Here is a tiny trained network, its code and every weight. The questions are about switching its units off for an input and a class, where a switched-off unit gives its printed mean instead of its output.

import numpy as np


def w(rows, s, z=0):
    codes = np.array(rows[::2]) - 128.0
    scale = np.full(codes.shape[1], s)
    scale[-1] = z or s
    return codes * scale


def norm(h):
    return h / np.sqrt((h * h).mean(-1, keepdims=True) + 1e-5)


def f(y):
    return np.maximum(y, 0)


def log_softmax(a):
    a = a - a.max(-1, keepdims=True)
    return a - np.log(np.exp(a).sum(-1, keepdims=True))


def net(x, mask):
    res = np.array(x, float).reshape(1, 3) / 4 @ E
    u = 0
    for l in range(3):
        y = f(norm(res) @ A[l][:, :-1].T + A[l][:, -1])
        res = res + np.where(mask[u : u + 8], y, B[l][:, -1]) @ B[l][:, :-1]
        u += 8
    return log_softmax(norm(res)[-1] @ U[:, :-1].T + U[:, -1])


A, B = {}, {}
E = w([
[141,171,222,78,137,108],'x0',
[223,201,111,128,22,254],'x1',
[101,111,124,71,202,208],'x2',
],0.009)
A[0] = w([
[178,109,49,132,138,102,40],'L0N0',
[128,111,254,20,110,147,96],'L0N1',
[160,58,135,143,155,148,2],'L0N2',
[112,107,99,73,156,97,154],'L0N3',
[169,137,114,111,145,47,117],'L0N4',
[145,161,193,138,149,53,68],'L0N5',
[159,103,132,116,173,55,78],'L0N6',
[109,200,102,35,161,133,37],'L0N7',
],0.0095,0.0018)
B[0] = w([
[90,201,187,82,49,127,172],'L0N0',
[165,143,230,27,130,68,255],'L0N1',
[41,95,168,93,76,71,144],'L0N2',
[119,77,86,170,174,153,194],'L0N3',
[130,20,254,187,84,44,183],'L0N4',
[65,128,101,177,77,122,205],'L0N5',
[140,180,98,126,40,142,200],'L0N6',
[135,196,97,136,121,108,185],'L0N7',
],0.0071,0.0059)
A[1] = w([
[70,184,64,138,55,129,14],'L1N0',
[184,217,63,2,61,133,148],'L1N1',
[193,90,243,135,84,174,249],'L1N2',
[209,133,21,168,88,213,53],'L1N3',
[88,61,59,224,99,68,169],'L1N4',
[29,61,202,51,97,105,163],'L1N5',
[168,185,86,175,92,104,172],'L1N6',
[13,88,50,208,206,68,173],'L1N7',
],0.009,0.0016)
B[1] = w([
[172,125,102,158,97,128,182],'L1N0',
[134,122,154,43,136,132,251],'L1N1',
[47,131,125,55,211,36,225],'L1N2',
[17,195,97,130,66,141,214],'L1N3',
[137,95,182,98,128,207,249],'L1N4',
[16,111,71,181,163,155,251],'L1N5',
[110,107,98,206,85,183,185],'L1N6',
[207,80,107,91,254,213,254],'L1N7',
],0.0087,0.0074)
A[2] = w([
[164,193,173,60,189,177,173],'L2N0',
[166,198,166,12,206,117,130],'L2N1',
[118,184,43,117,76,113,190],'L2N2',
[128,90,189,65,110,220,229],'L2N3',
[205,183,138,82,147,153,73],'L2N4',
[123,193,62,102,138,141,43],'L2N5',
[173,191,115,187,123,92,5],'L2N6',
[145,12,207,255,145,65,199],'L2N7',
],0.0092,0.0024)
B[2] = w([
[234,39,163,101,92,91,227],'L2N0',
[206,178,191,171,70,130,254],'L2N1',
[72,188,12,75,210,188,189],'L2N2',
[127,159,153,42,163,91,253],'L2N3',
[104,69,214,124,133,96,157],'L2N4',
[100,146,132,184,94,83,161],'L2N5',
[92,66,161,150,74,187,129],'L2N6',
[183,154,95,197,59,148,226],'L2N7',
],0.011,0.0073)
U = w([
[168,127,53,102,130,117,29],'0',
[103,15,83,113,251,241,159],'1',
[30,123,163,178,110,36,147],'2',
[191,181,72,143,157,144,3],'3',
[175,170,217,22,107,104,156],'4',
[155,63,108,222,39,201,164],'5',
[46,215,14,51,95,238,171],'6',
],0.013,0.0068)

Each question gives the input, the list of numbers given to net, and the class t.
The units are the neurons (one row each of A and B). Each row of codes is followed by its name. A weight is (code - 128) times the scale printed after its matrix; where a second scale follows, it is the last column's (A, B and U).
mask holds one flag per neuron, layer by layer. A switched-off neuron (its flag False) gives its mean, the last column of its row in B, instead of its output. The means were averaged over made-up inputs and are rounded, as every weight is.
A unit's drop is (log p(t) with every unit on - log p(t) with that unit switched off) / (log p(t) with every unit on - log p(t) with every unit switched off).
The circuit of an input: a set's keep is (log p(t) with only the set's units on - log p(t) with every unit switched off) / (log p(t) with every unit on - log p(t) with every unit switched off). Starting from the 12 units with the biggest drops (on a tie, the unit counted first), units are removed one at a time, each time the one whose removal leaves the highest keep (on an exact tie, the one counted first), for as long as the keep stays at least 0.8.
circuit, biggest first: the units of the circuit, biggest drop first
unit that matters most: the unit with the biggest drop
k most important neurons: the k neurons with the biggest drops, biggest first
top k neurons in layer l: the k neurons of layer l with the biggest drops, biggest first
drop when u is switched off: that unit's drop, to one decimal
input [6,0,-4], class 2: unit that matters most : L0N5
input [-1,-7,-6], class 5: circuit, biggest first : [L2N7 L1N2]
input [6,-7,3], class 2: circuit, biggest first : [L1N5 L1N4]
input [8,2,-6], class 2: 2 most important neurons : [L1N7 L0N5]
input [-1,-2,-2], class 5: top 2 neurons in layer 0 : [L0N6 L0N4]
input [8,-6,3], class 2: 2 most important neurons : [L1N5 L0N1]
input [-5,-6,-6], class 5: top 2 neurons in layer 0 : [L0N4 L0N6]
input [1,-6,-3], class 1: 2 most important neurons : [L1N7 L1N4]
input [2,3,-7], class 6: 4 most important neurons : [L0N1 L2N2 L2N0 L1N2]
input [7,-7,4], class 2: top 3 neurons in layer 1 : [L1N5 L1N4 L1N1]
input [0,6,6], class 4: top 2 neurons in layer 1 : [L1N5 L1N1]
input [-3,-5,-5], class 5: top 2 neurons in layer 2 : [L2N7 L2N2]
input [3,4,-7], class 6: 2 most important neurons : [L0N1 L2N2]
input [-6,-7,-2], class 1: circuit, biggest first : [L1N7]
input [0,3,-5], class 6: drop when L0N1 is switched off : 0.3
input [0,-8,-8], class 5: drop when L2N7 is switched off : 0.4
input [-1,1,-2], class 6: drop when L0N1 is switched off : 1.8
